Here is a tiny trained network, its code and every weight. The questions are about switching its units off for an input and a class, where a switched-off unit gives its printed mean instead of its output.

import numpy as np


def w(rows, s, z=0):
    codes = np.array(rows[::2]) - 128.0
    scale = np.full(codes.shape[1], s)
    scale[-1] = z or s
    return codes * scale


def f(y):
    return np.maximum(y, 0)


def log_softmax(a):
    a = a - a.max(-1, keepdims=True)
    return a - np.log(np.exp(a).sum(-1, keepdims=True))


def net(x, mask):
    res = np.array(x, float).reshape(1, 4) / 4 @ E
    y = f(res @ A[0][:, :-1].T + A[0][:, -1])
    res = res + np.where(mask, y, B[0][:, -1]) @ B[0][:, :-1]
    return log_softmax(res[-1] @ U[:, :-1].T + U[:, -1])


A, B = {}, {}
E = w([
[86,223,175,192],'x0',
[2,135,12,136],'x1',
[206,208,76,20],'x2',
[236,137,78,255],'x3',
],0.0093)
A[0] = w([
[176,208,57,61,120],'n0',
[98,250,124,172,134],'n1',
[135,194,157,154,175],'n2',
[187,166,89,162,34],'n3',
[122,103,215,100,189],'n4',
[98,183,158,181,146],'n5',
[177,143,64,213,61],'n6',
[59,150,123,92,147],'n7',
[206,173,58,174,8],'n8',
[128,74,149,178,55],'n9',
[169,192,110,62,133],'n10',
[41,116,83,83,174],'n11',
[119,66,68,113,187],'n12',
[105,34,158,168,133],'n13',
[49,4,170,193,85],'n14',
[84,254,173,156,113],'n15',
[67,146,90,138,56],'n16',
[114,130,25,114,157],'n17',
[173,53,87,104,175],'n18',
[110,134,213,54,126],'n19',
[165,166,96,194,122],'n20',
[158,116,78,178,140],'n21',
[41,166,8,154,74],'n22',
[150,57,82,102,158],'n23',
[58,143,205,14,138],'n24',
[148,133,218,95,126],'n25',
],0.01,0.0019)
B[0] = w([
[46,216,162,151,225],'n0',
[103,67,168,48,207],'n1',
[132,107,154,101,178],'n2',
[118,118,107,166,188],'n3',
[140,125,125,203,188],'n4',
[95,126,156,80,190],'n5',
[111,87,98,152,217],'n6',
[184,76,46,183,190],'n7',
[105,112,73,157,212],'n8',
[76,175,112,172,179],'n9',
[69,197,147,182,207],'n10',
[142,123,119,166,215],'n11',
[135,79,207,103,187],'n12',
[54,210,187,103,204],'n13',
[78,193,148,145,249],'n14',
[94,26,181,37,211],'n15',
[165,104,160,152,181],'n16',
[130,128,189,140,198],'n17',
[76,119,192,71,202],'n18',
[133,90,83,200,199],'n19',
[94,93,115,139,199],'n20',
[94,94,95,128,189],'n21',
[255,147,218,187,239],'n22',
[108,75,182,69,191],'n23',
[92,101,78,187,238],'n24',
[170,82,155,191,191],'n25',
],0.0071,0.011)
U = w([
[66,247,150,159,132],'0',
[230,120,187,205,191],'1',
[100,65,42,190,5],'2',
[99,66,172,46,175],'3',
[148,135,131,133,131],'4',
],0.012,0.0027)

Each question gives the input, the list of numbers given to net, and the class t.
The units are the neurons (one row each of A and B). Each row of codes is followed by its name. A weight is (code - 128) times the scale printed after its matrix; where a second scale follows, it is the last column's (A, B and U).
mask holds one flag per neuron, in row order. A switched-off neuron (its flag False) gives its mean, the last column of its row in B, instead of its output. The means were averaged over made-up inputs and are rounded, as every weight is.
A unit's drop is (log p(t) with every unit on - log p(t) with that unit switched off) / (log p(t) with every unit on - log p(t) with every unit switched off).
The circuit of an input: a set's keep is (log p(t) with only the set's units on - log p(t) with every unit switched off) / (log p(t) with every unit on - log p(t) with every unit switched off). Starting from the 12 units with the biggest drops (on a tie, the unit counted first), units are removed one at a time, each time the one whose removal leaves the highest keep (on an exact tie, the one counted first), for as long as the keep stays at least 0.8.
circuit, biggest first: the units of the circuit, biggest drop first
most important unit: the unit with the biggest drop
top k neurons: the k neurons with the biggest drops, biggest first
drop when u is switched off: that unit's drop, to one decimal
input [5,1,3,-2], class 3: top 3 neurons -> [n15; n1; n14]
input [-6,-5,-2,1], class 3: top 3 neurons -> [n22; n18; n23]
input [-6,-6,2,-8], class 2: circuit, biggest first -> [n24; n19]
input [2,-7,8,-1], class 0: most important unit -> n0
input [-8,6,-8,5], class 0: circuit, biggest first -> [n14; n13]
input [7,3,-6,4], class 3: top 2 neurons -> [n15; n1]
input [7,2,5,4], class 3: circuit, biggest first -> [n15; n1]
input [6,2,-8,6], class 0: top 3 neurons -> [n14; n13; n9]
input [5,-4,4,-3], class 3: top 2 neurons -> [n15; n22]
input [-2,1,-5,5], class 0: circuit, biggest first -> [n13; n14]
input [4,8,-2,-8], class 1: circuit, biggest first -> [n22; n16]
input [-8,5,0,-8], class 2: top 3 neurons -> [n24; n7; n11]
input [-6,-4,6,8], class 2: circuit, biggest first -> [n8; n22]
input [-1,8,-5,2], class 1: circuit, biggest first -> [n22]
input [-3,0,7,-6], class 0: top 2 neurons -> [n0; n10]
input [-5,-5,-4,6], class 2: circuit, biggest first -> [n22; n21]
input [-6,6,7,-8], class 2: top 2 neurons -> [n7; n24]
input [4,-6,8,-8], class 0: top 4 neurons -> [n0; n10; n22; n6]
input [5,4,-4,-5], class 2: top 2 neurons -> [n7; n24]
input [4,-8,4,-5], class 1: circuit, biggest first -> [n25]
input [-6,-3,-1,5], class 3: drop when n24 is switched off -> 0.2
input [-4,2,-6,-3], class 0: drop when n14 is switched off -> 0.3
input [-7,-6,-8,-7], class 0: drop when n13 is switched off -> 0.4
